Below are the code and all the weights of a small trained network. Each question names an input and a target symbol and asks about switching units off, where a switched-off unit gives its printed mean instead of its output.

import numpy as np


def w(rows, s, z=0):
    codes = np.array(rows[::2]) - 128.0
    scale = np.full(codes.shape[1], s)
    scale[-1] = z or s
    return codes * scale


def f(y):
    return y / 2 * (1 + np.tanh(0.7978845608 * (y + 0.044715 * y**3)))


def softmax(a):
    e = np.exp(a - a.max(-1, keepdims=True))
    return e / e.sum(-1, keepdims=True)


def log_softmax(a):
    a = a - a.max(-1, keepdims=True)
    return a - np.log(np.exp(a).sum(-1, keepdims=True))


def net(x, mask):
    ids = ['ΛΞΦΨαηθμπτω'.index(c) for c in x.split()]
    T = len(ids)
    res = E[ids] + P[:T]
    u = 0
    for l in range(2):
        r = res
        for j in range(3):
            rows = slice(3 * j, 3 * j + 3)
            q, k, v = (r @ M[l][rows].T for M in (Q, K, V))
            z = softmax(np.where(np.tri(T) > 0, q @ k.T / 3**0.5, -1e9)) @ v
            o = O[l][rows]
            res = res + np.where(mask[u + j], z, o[:, -1]) @ o[:, :-1]
        u += 3
        y = f(res @ A[l][:, :-1].T + A[l][:, -1])
        res = res + np.where(mask[u : u + 4], y, B[l][:, -1]) @ B[l][:, :-1]
        u += 4
    return log_softmax(res[-1] @ U[:, :-1].T + U[:, -1])


Q, K, V, O, A, B = {}, {}, {}, {}, {}, {}
E = w([
[166,67,120,153,105],'Λ',
[254,255,183,149,87],'Ξ',
[76,90,134,128,106],'Φ',
[126,102,125,171,135],'Ψ',
[85,117,157,187,160],'α',
[90,78,170,160,128],'η',
[53,123,131,147,133],'θ',
[107,69,115,109,76],'μ',
[114,104,100,132,109],'π',
[133,41,151,141,89],'τ',
[138,95,76,121,87],'ω',
],0.013)
P = w([
[116,61,92,196,137],'0',
[128,99,142,55,181],'1',
[114,130,75,224,80],'2',
[85,122,163,65,127],'3',
[190,116,127,233,89],'4',
[16,161,124,99,70],'5',
[189,100,203,135,118],'6',
[112,152,115,235,32],'7',
[75,132,201,73,84],'8',
[204,133,165,243,55],'9',
[6,164,165,114,44],'10',
],0.012)
Q[0] = w([
[144,174,137,136,97],'0.h0',
[134,138,164,114,113],'0.h0',
[96,100,147,137,73],'0.h0',
[118,99,93,129,107],'0.h1',
[156,125,87,132,116],'0.h1',
[133,137,143,124,104],'0.h1',
[53,52,166,87,87],'0.h2',
[62,83,65,248,42],'0.h2',
[135,6,240,204,22],'0.h2',
],0.017)
K[0] = w([
[191,159,102,157,131],'0.h0',
[173,151,177,117,134],'0.h0',
[115,164,163,130,39],'0.h0',
[172,153,154,105,150],'0.h1',
[108,114,142,85,144],'0.h1',
[115,171,138,127,110],'0.h1',
[184,230,121,222,30],'0.h2',
[238,214,241,63,122],'0.h2',
[109,252,207,100,13],'0.h2',
],0.013)
V[0] = w([
[96,128,61,195,121],'0.h0',
[91,55,72,177,177],'0.h0',
[137,165,65,147,235],'0.h0',
[130,165,193,31,199],'0.h1',
[209,144,129,198,96],'0.h1',
[75,108,54,235,99],'0.h1',
[142,235,1,75,83],'0.h2',
[158,55,73,64,7],'0.h2',
[254,144,77,98,158],'0.h2',
],0.0087)
O[0] = w([
[175,63,128,101,128,168],'0.h0',
[133,29,103,120,99,124],'0.h0',
[119,115,208,81,64,35],'0.h0',
[67,153,207,162,178,2],'0.h1',
[245,159,101,135,131,182],'0.h1',
[163,99,71,77,80,233],'0.h1',
[152,229,32,152,88,83],'0.h2',
[86,116,37,186,255,140],'0.h2',
[232,161,87,128,150,135],'0.h2',
],0.0091,0.006)
A[0] = w([
[147,168,210,105,149,203],'0.n0',
[92,201,126,197,87,190],'0.n1',
[209,192,100,146,135,2],'0.n2',
[52,65,90,145,254,128],'0.n3',
],0.0087,0.0053)
B[0] = w([
[103,132,1,127,115,149],'0.n0',
[194,76,155,58,147,209],'0.n1',
[22,130,193,134,154,253],'0.n2',
[127,193,102,156,250,252],'0.n3',
],0.0091,0.0067)
Q[1] = w([
[97,73,99,137,133],'1.h0',
[181,176,120,158,115],'1.h0',
[254,158,98,105,94],'1.h0',
[62,195,106,207,66],'1.h1',
[13,81,141,102,153],'1.h1',
[239,137,145,27,174],'1.h1',
[167,33,86,64,156],'1.h2',
[134,93,25,171,48],'1.h2',
[154,137,134,231,81],'1.h2',
],0.0097)
K[1] = w([
[102,167,169,127,133],'1.h0',
[130,87,101,112,156],'1.h0',
[174,67,111,53,149],'1.h0',
[62,171,128,6,172],'1.h1',
[104,186,161,183,111],'1.h1',
[133,9,77,179,129],'1.h1',
[79,170,147,227,85],'1.h2',
[119,247,179,67,145],'1.h2',
[72,159,87,33,131],'1.h2',
],0.011)
V[1] = w([
[201,93,83,134,120],'1.h0',
[111,108,163,150,169],'1.h0',
[112,107,172,75,152],'1.h0',
[166,136,122,220,180],'1.h1',
[208,107,172,194,117],'1.h1',
[123,132,69,131,117],'1.h1',
[106,163,180,119,146],'1.h2',
[151,147,91,112,158],'1.h2',
[187,136,168,245,127],'1.h2',
],0.011)
O[1] = w([
[84,156,150,143,153,249],'1.h0',
[111,116,124,155,84,185],'1.h0',
[133,144,131,174,98,146],'1.h0',
[96,78,104,160,119,198],'1.h1',
[135,128,148,250,106,140],'1.h1',
[124,125,88,117,131,181],'1.h1',
[128,140,139,122,170,58],'1.h2',
[144,172,134,113,113,167],'1.h2',
[170,89,176,186,148,111],'1.h2',
],0.014,0.013)
A[1] = w([
[1,73,95,140,171,77],'1.n0',
[189,67,56,99,53,177],'1.n1',
[45,47,190,117,18,2],'1.n2',
[233,121,4,162,164,45],'1.n3',
],0.0075,0.007)
B[1] = w([
[124,109,210,92,113,251],'1.n0',
[167,157,50,170,137,186],'1.n1',
[138,249,171,122,111,188],'1.n2',
[172,213,184,142,195,162],'1.n3',
],0.014)
U = w([
[234,86,136,151,159,214],'Λ',
[82,154,108,121,159,124],'Ξ',
[97,22,108,86,102,231],'Φ',
[132,86,51,189,39,143],'Ψ',
[202,201,172,114,115,2],'α',
[125,94,210,105,74,141],'η',
[216,147,139,29,97,150],'θ',
[103,152,179,67,205,75],'μ',
[109,81,1,134,150,206],'π',
[52,73,147,171,178,82],'τ',
[98,217,94,167,209,21],'ω',
],0.0072,0.0094)

Each question gives the input, a string of symbols that net reads in full, and the target symbol t.
The units are the heads (3 rows each of Q, K, V and O) and the neurons (one row each of A and B). Each row of codes is followed by its name. A weight is (code - 128) times the scale printed after its matrix; where a second scale follows, it is the last column's (O, A, B and U).
mask holds one flag per unit, layer by layer, with each layer's heads first. A switched-off unit (its flag False) gives its mean, the last column of its rows in O or B, instead of its output. The means were averaged over made-up inputs and are rounded, as every weight is.
A unit's drop is (log p(t) with every unit on - log p(t) with that unit switched off) / (log p(t) with every unit on - log p(t) with every unit switched off).
The circuit of an input: a set's keep is (log p(t) with only the set's units on - log p(t) with every unit switched off) / (log p(t) with every unit on - log p(t) with every unit switched off). Starting from the 12 units with the biggest drops (on a tie, the unit counted first), units are removed one at a time, each time the one whose removal leaves the highest keep (on an exact tie, the one counted first), for as long as the keep stays at least 0.8.
units of the circuit, in order: the units of the circuit, biggest drop first
most important unit: the unit with the biggest drop
k most important neurons: the k neurons with the biggest drops, biggest first
top k neurons in layer l: the k neurons of layer l with the biggest drops, biggest first
which heads matter: for each layer, one digit per head in row order, 1 if its drop is at least 0.15 and else 0, layers parted by /
input η τ ω ω μ Φ η Φ μ Λ, target μ: units of the circuit, in order	[0.h2; 0.h1; 1.n0; 1.h1]
input ω Φ η θ Ξ η μ η Ψ ω, target μ: 2 most important neurons	[0.n2; 0.n3]
input α η π Ψ Ψ Ξ ω, target α: units of the circuit, in order	[1.h1; 0.h2]
input μ η Ψ Ψ θ Λ μ τ Ξ Ψ α, target Φ: top 3 neurons in layer 0	[0.n3; 0.n1; 0.n2]
input Ξ μ η η μ μ α, target Λ: most important unit	0.n2
input η η Ξ ω, target Ψ: units of the circuit, in order	[0.h2; 1.h0]
input Ψ η ω μ π ω ω, target ω: units of the circuit, in order	[0.h2; 1.n3]
input θ η π τ, target π: 2 most important neurons	[1.n1; 1.n2]
input ω μ Ξ η μ, target μ: which heads matter	111 / 100
input θ π Ψ τ η Ξ, target θ: which heads matter	111 / 010
input τ η Φ θ ω η, target ω: units of the circuit, in order	[0.h2; 0.n3]
input Ψ μ μ ω η π, target η: units of the circuit, in order	[0.h2; 1.n0]
input Λ Ψ Φ, target Ψ: top 3 neurons in layer 1	[1.n1; 1.n3; 1.n0]
input Ψ τ Ξ Φ η τ η τ Φ τ μ, target ω: which heads matter	111 / 110
input θ η η η θ Ξ Ξ Ψ θ Λ, target θ: most important unit	1.h1
input ω η Λ η μ α η Ψ μ, target Ψ: units of the circuit, in order	[1.h0; 1.n1; 0.h2]
input η Λ η η θ θ π, target θ: units of the circuit, in order	[0.h2; 1.h1; 1.h0]
input θ θ θ θ Ψ, target θ: units of the circuit, in order	[0.h2; 1.h1; 1.h0]
input α π θ Ψ ω ω Ψ Ξ η, target α: 2 most important neurons	[0.n3; 0.n1]
input ω Ψ μ Φ Λ μ η ω, target η: which heads matter	011 / 000
input Ξ θ τ Ψ, target Λ: units of the circuit, in order	[1.h2; 0.h1; 0.h2]
input Φ ω Ξ η Ξ Ξ η α θ, target π: top 3 neurons in layer 1	[1.n0; 1.n2; 1.n3]
input μ μ π η π Φ, target π: top neuron in layer 0	[0.n2]
input τ Ψ μ Ψ, target μ: which heads matter	011 / 000
input τ Ξ θ Ξ Ψ μ Λ Λ Ξ Ψ, target η: 2 most important neurons	[0.n2; 0.n1]
input θ ω Ψ η, target Ψ: which heads matter	010 / 000
input Λ θ η α Φ Ψ Ξ η π, target τ: most important unit	1.h0
input Ψ η Λ Ξ Φ θ, target ω: 3 most important neurons	[1.n0; 0.n2; 0.n1]
